Below are the code and all the weights of a small trained network. Each question names an input and a class and asks about switching units off, where a switched-off unit gives its printed mean instead of its output.

import numpy as np


def w(rows, s, z=0):
    codes = np.array(rows[::2]) - 128.0
    scale = np.full(codes.shape[1], s)
    scale[-1] = z or s
    return codes * scale


def f(y):
    return y / 2 * (1 + np.tanh(0.7978845608 * (y + 0.044715 * y**3)))


def log_softmax(a):
    a = a - a.max(-1, keepdims=True)
    return a - np.log(np.exp(a).sum(-1, keepdims=True))


def net(x, mask):
    res = np.array(x, float).reshape(1, 5) / 4 @ E
    y = f(res @ A[0][:, :-1].T + A[0][:, -1])
    res = res + np.where(mask, y, B[0][:, -1]) @ B[0][:, :-1]
    return log_softmax(res[-1] @ U[:, :-1].T + U[:, -1])


A, B = {}, {}
E = w([
[66,41,85,155,51,149,91,98,74,220],'x0',
[120,105,171,248,218,8,74,155,149,160],'x1',
[86,68,202,72,139,249,45,178,200,98],'x2',
[146,124,115,156,142,169,112,125,125,126],'x3',
[108,109,137,157,151,138,152,67,148,94],'x4',
],0.011)
A[0] = w([
[155,90,115,134,196,176,94,139,136,64,144],'N0',
[73,100,179,164,166,117,41,180,178,138,79],'N1',
[35,25,146,100,11,202,94,128,111,162,153],'N2',
[228,184,142,130,191,64,208,174,131,77,226],'N3',
[215,174,110,193,123,47,100,147,160,127,139],'N4',
[83,47,87,176,147,114,132,97,23,227,159],'N5',
[197,181,188,96,150,145,163,183,138,2,254],'N6',
[228,165,150,138,190,113,170,121,206,113,199],'N7',
[138,106,129,57,104,183,123,119,158,97,101],'N8',
[93,86,193,102,204,128,65,139,155,150,80],'N9',
[180,168,70,103,102,120,156,46,116,145,154],'N10',
[160,182,89,97,80,155,194,97,109,178,146],'N11',
[115,94,148,17,122,185,72,137,149,91,162],'N12',
[184,204,18,104,97,155,235,61,68,137,232],'N13',
[195,109,135,197,148,50,142,116,96,166,120],'N14',
],0.0085,0.0052)
B[0] = w([
[118,169,196,146,109,132,107,132,136,131,171],'N0',
[162,36,203,108,78,115,60,181,132,118,199],'N1',
[148,107,118,217,118,158,244,88,85,196,250],'N2',
[209,80,167,150,222,131,139,93,71,157,247],'N3',
[198,109,72,122,175,118,201,91,70,197,203],'N4',
[83,100,56,138,79,33,107,143,236,145,216],'N5',
[164,201,103,61,254,172,86,137,140,81,245],'N6',
[165,103,162,111,205,188,143,80,60,139,214],'N7',
[138,209,68,145,153,163,202,92,151,166,189],'N8',
[120,138,231,124,94,98,83,185,124,110,187],'N9',
[123,74,169,97,109,103,102,177,163,95,188],'N10',
[152,90,159,133,115,136,142,145,158,98,194],'N11',
[121,145,102,97,152,192,163,136,92,154,224],'N12',
[142,64,212,120,47,106,33,219,97,59,251],'N13',
[159,164,31,151,197,109,161,54,190,128,204],'N14',
],0.0082,0.016)
U = w([
[154,98,189,92,158,139,54,162,88,63,236],'0',
[143,112,96,189,169,168,187,72,48,167,229],'1',
[73,36,164,168,55,128,105,173,133,118,91],'2',
[99,150,4,148,148,84,119,91,178,123,3],'3',
[84,254,111,80,172,209,141,130,137,101,6],'4',
],0.0099,0.0022)

Each question gives the input, the list of numbers given to net, and the class t.
The units are the neurons (one row each of A and B). Each row of codes is followed by its name. A weight is (code - 128) times the scale printed after its matrix; where a second scale follows, it is the last column's (A, B and U).
mask holds one flag per neuron, in row order. A switched-off neuron (its flag False) gives its mean, the last column of its row in B, instead of its output. The means were averaged over made-up inputs and are rounded, as every weight is.
A unit's drop is (log p(t) with every unit on - log p(t) with that unit switched off) / (log p(t) with every unit on - log p(t) with every unit switched off).
The circuit of an input: a set's keep is (log p(t) with only the set's units on - log p(t) with every unit switched off) / (log p(t) with every unit on - log p(t) with every unit switched off). Starting from the 12 units with the biggest drops (on a tie, the unit counted first), units are removed one at a time, each time the one whose removal leaves the highest keep (on an exact tie, the one counted first), for as long as the keep stays at least 0.8.
circuit, biggest first: the units of the circuit, biggest drop first
unit that matters most: the unit with the biggest drop
top k neurons: the k neurons with the biggest drops, biggest first
drop of u: that unit's drop, to one decimal
input [0,-7,2,7,-1], class 4: unit that matters most -> N3
input [2,-3,0,-2,-1], class 2: circuit, biggest first -> N3, N6
input [6,1,-6,-8,-7], class 3: top 3 neurons -> N14, N5, N1
input [1,8,-6,-3,-6], class 3: top 3 neurons -> N5, N14, N2
input [0,-7,-5,-6,-4], class 0: top 2 neurons -> N5, N2
input [1,2,-2,-4,-7], class 3: top 2 neurons -> N2, N7
input [0,-4,2,3,0], class 4: top 3 neurons -> N3, N4, N7
input [3,-1,7,0,-6], class 1: top 2 neurons -> N2, N13
input [-4,0,-7,-2,8], class 0: top 3 neurons -> N13, N2, N10
input [5,8,1,-8,7], class 2: top 2 neurons -> N1, N6
input [0,-8,4,-8,-2], class 4: top 2 neurons -> N3, N4
input [2,-1,4,6,3], class 1: top 3 neurons -> N13, N2, N6
input [-3,-1,-4,6,-6], class 0: drop of N2 -> 0.2
input [5,-5,8,-6,-3], class 1: unit that matters most -> N2
input [-6,2,0,1,4], class 1: drop of N9 -> 0.2
input [-4,-2,-3,6,5], class 0: drop of N12 -> 0.0
